Below are the code and all the weights of a small trained network. Each question names an input and a class and asks about switching units off, where a switched-off unit gives its printed mean instead of its output.

import numpy as np


def w(rows, s, z=0):
    codes = np.array(rows[::2]) - 128.0
    scale = np.full(codes.shape[1], s)
    scale[-1] = z or s
    return codes * scale


def f(y):
    return y / 2 * (1 + np.tanh(0.7978845608 * (y + 0.044715 * y**3)))


def log_softmax(a):
    a = a - a.max(-1, keepdims=True)
    return a - np.log(np.exp(a).sum(-1, keepdims=True))


def net(x, mask):
    res = np.array(x, float).reshape(1, 8) / 4 @ E
    y = f(res @ A[0][:, :-1].T + A[0][:, -1])
    res = res + np.where(mask, y, B[0][:, -1]) @ B[0][:, :-1]
    return log_softmax(res[-1] @ U[:, :-1].T + U[:, -1])


A, B = {}, {}
E = w([
[253,124,36,215,203,203,50,60],'x0',
[125,135,129,125,135,126,125,133],'x1',
[135,124,134,121,127,121,131,125],'x2',
[130,120,129,133,115,124,125,112],'x3',
[127,16,30,111,135,28,35,209],'x4',
[123,128,134,127,149,131,131,141],'x5',
[22,143,44,10,176,211,48,47],'x6',
[129,130,118,132,116,124,128,124],'x7',
],0.0049)
A[0] = w([
[254,218,120,220,168,203,149,123,230],'n0',
[99,214,189,168,12,140,201,174,213],'n1',
[205,208,215,230,64,74,198,194,254],'n2',
[211,225,138,210,202,202,129,70,179],'n3',
[59,108,210,209,107,70,182,209,251],'n4',
[26,111,94,39,39,37,77,155,163],'n5',
[21,51,102,52,82,53,102,167,254],'n6',
[84,223,211,158,40,156,219,124,251],'n7',
[218,57,25,96,210,124,62,161,181],'n8',
[136,97,43,54,124,150,79,71,194],'n9',
[43,243,162,11,166,219,160,82,252],'n10',
[218,34,163,184,67,29,126,175,230],'n11',
[199,68,35,120,202,174,53,99,195],'n12',
],0.0052,0.0033)
B[0] = w([
[216,35,117,220,238,201,107,68,213],'n0',
[30,175,208,174,203,57,187,27,196],'n1',
[126,64,199,253,224,53,246,119,230],'n2',
[225,125,130,73,215,214,119,61,200],'n3',
[46,98,192,201,98,10,244,185,200],'n4',
[28,47,175,60,63,163,63,198,192],'n5',
[30,71,208,38,17,88,142,214,218],'n6',
[4,226,167,90,218,143,244,28,221],'n7',
[78,115,54,230,195,49,193,140,206],'n8',
[49,162,83,112,193,75,205,82,194],'n9',
[41,221,75,25,91,196,54,11,255],'n10',
[227,88,166,195,80,32,151,195,211],'n11',
[101,170,54,216,208,30,216,38,213],'n12',
],0.0047,0.0066)
U = w([
[15,190,85,193,185,26,194,61,249],'0',
[24,230,178,35,32,207,94,43,29],'1',
[218,101,194,199,223,199,140,69,3],'2',
[228,219,29,19,183,207,57,39,153],'3',
[127,63,191,135,38,34,122,206,158],'4',
[2,2,52,25,23,190,31,208,44],'5',
[223,50,33,227,140,42,95,191,38],'6',
],0.0048,0.0029)

Each question gives the input, the list of numbers given to net, and the class t.
The units are the neurons (one row each of A and B). Each row of codes is followed by its name. A weight is (code - 128) times the scale printed after its matrix; where a second scale follows, it is the last column's (A, B and U).
mask holds one flag per neuron, in row order. A switched-off neuron (its flag False) gives its mean, the last column of its row in B, instead of its output. The means were averaged over made-up inputs and are rounded, as every weight is.
A unit's drop is (log p(t) with every unit on - log p(t) with that unit switched off) / (log p(t) with every unit on - log p(t) with every unit switched off).
The circuit of an input: a set's keep is (log p(t) with only the set's units on - log p(t) with every unit switched off) / (log p(t) with every unit on - log p(t) with every unit switched off). Starting from the 12 units with the biggest drops (on a tie, the unit counted first), units are removed one at a time, each time the one whose removal leaves the highest keep (on an exact tie, the one counted first), for as long as the keep stays at least 0.8.
circuit, biggest first: the units of the circuit, biggest drop first
unit that matters most: the unit with the biggest drop
k most important neurons: the k neurons with the biggest drops, biggest first
drop of u: that unit's drop, to one decimal
input [-6,-3,2,4,-4,5,1,-4], class 1: circuit, biggest first : [n10 n12]
input [6,-2,-6,-8,0,-8,2,-6], class 3: 2 most important neurons : [n2 n4]
input [2,5,-7,1,-6,-8,0,-6], class 2: unit that matters most : n0
input [1,2,2,6,-7,-7,-4,-4], class 2: circuit, biggest first : [n0 n3]
input [-8,8,6,3,1,5,0,-3], class 4: circuit, biggest first : [n6 n12]
input [2,8,8,6,4,-7,0,0], class 6: circuit, biggest first : [n7 n10]
input [3,-3,-4,-3,0,0,1,-6], class 3: circuit, biggest first : [n2 n4 n1]
input [1,3,-3,-2,0,-8,-6,5], class 2: circuit, biggest first : [n6 n0 n12]
input [6,6,0,3,2,1,-8,7], class 6: circuit, biggest first : [n11 n7]
input [8,5,-8,0,-5,-6,-2,4], class 2: 2 most important neurons : [n0 n10]
input [-4,-8,-8,5,2,-7,-6,-3], class 4: 2 most important neurons : [n11 n12]
input [8,4,1,6,4,7,-2,4], class 6: 2 most important neurons : [n7 n10]
input [-4,3,3,2,6,-7,0,-2], class 4: 3 most important neurons : [n10 n11 n4]
input [0,4,-3,8,7,-8,8,3], class 5: circuit, biggest first : [n5]
input [1,-7,-4,-3,-4,-8,0,-4], class 2: 2 most important neurons : [n0 n6]
input [4,-4,-1,5,2,-3,-7,-4], class 6: 3 most important neurons : [n11 n7 n10]
input [6,0,6,0,-1,-5,-8,1], class 2: 2 most important neurons : [n0 n3]
input [-3,3,6,-4,-6,3,3,5], class 1: drop of n10 : 0.2
input [-3,-4,-8,-3,2,1,7,-3], class 5: drop of n5 : 0.1
input [-5,7,4,-8,-1,-7,6,-6], class 1: unit that matters most : n10
input [-6,-1,4,8,3,7,2,-8], class 5: drop of n2 : 0.1
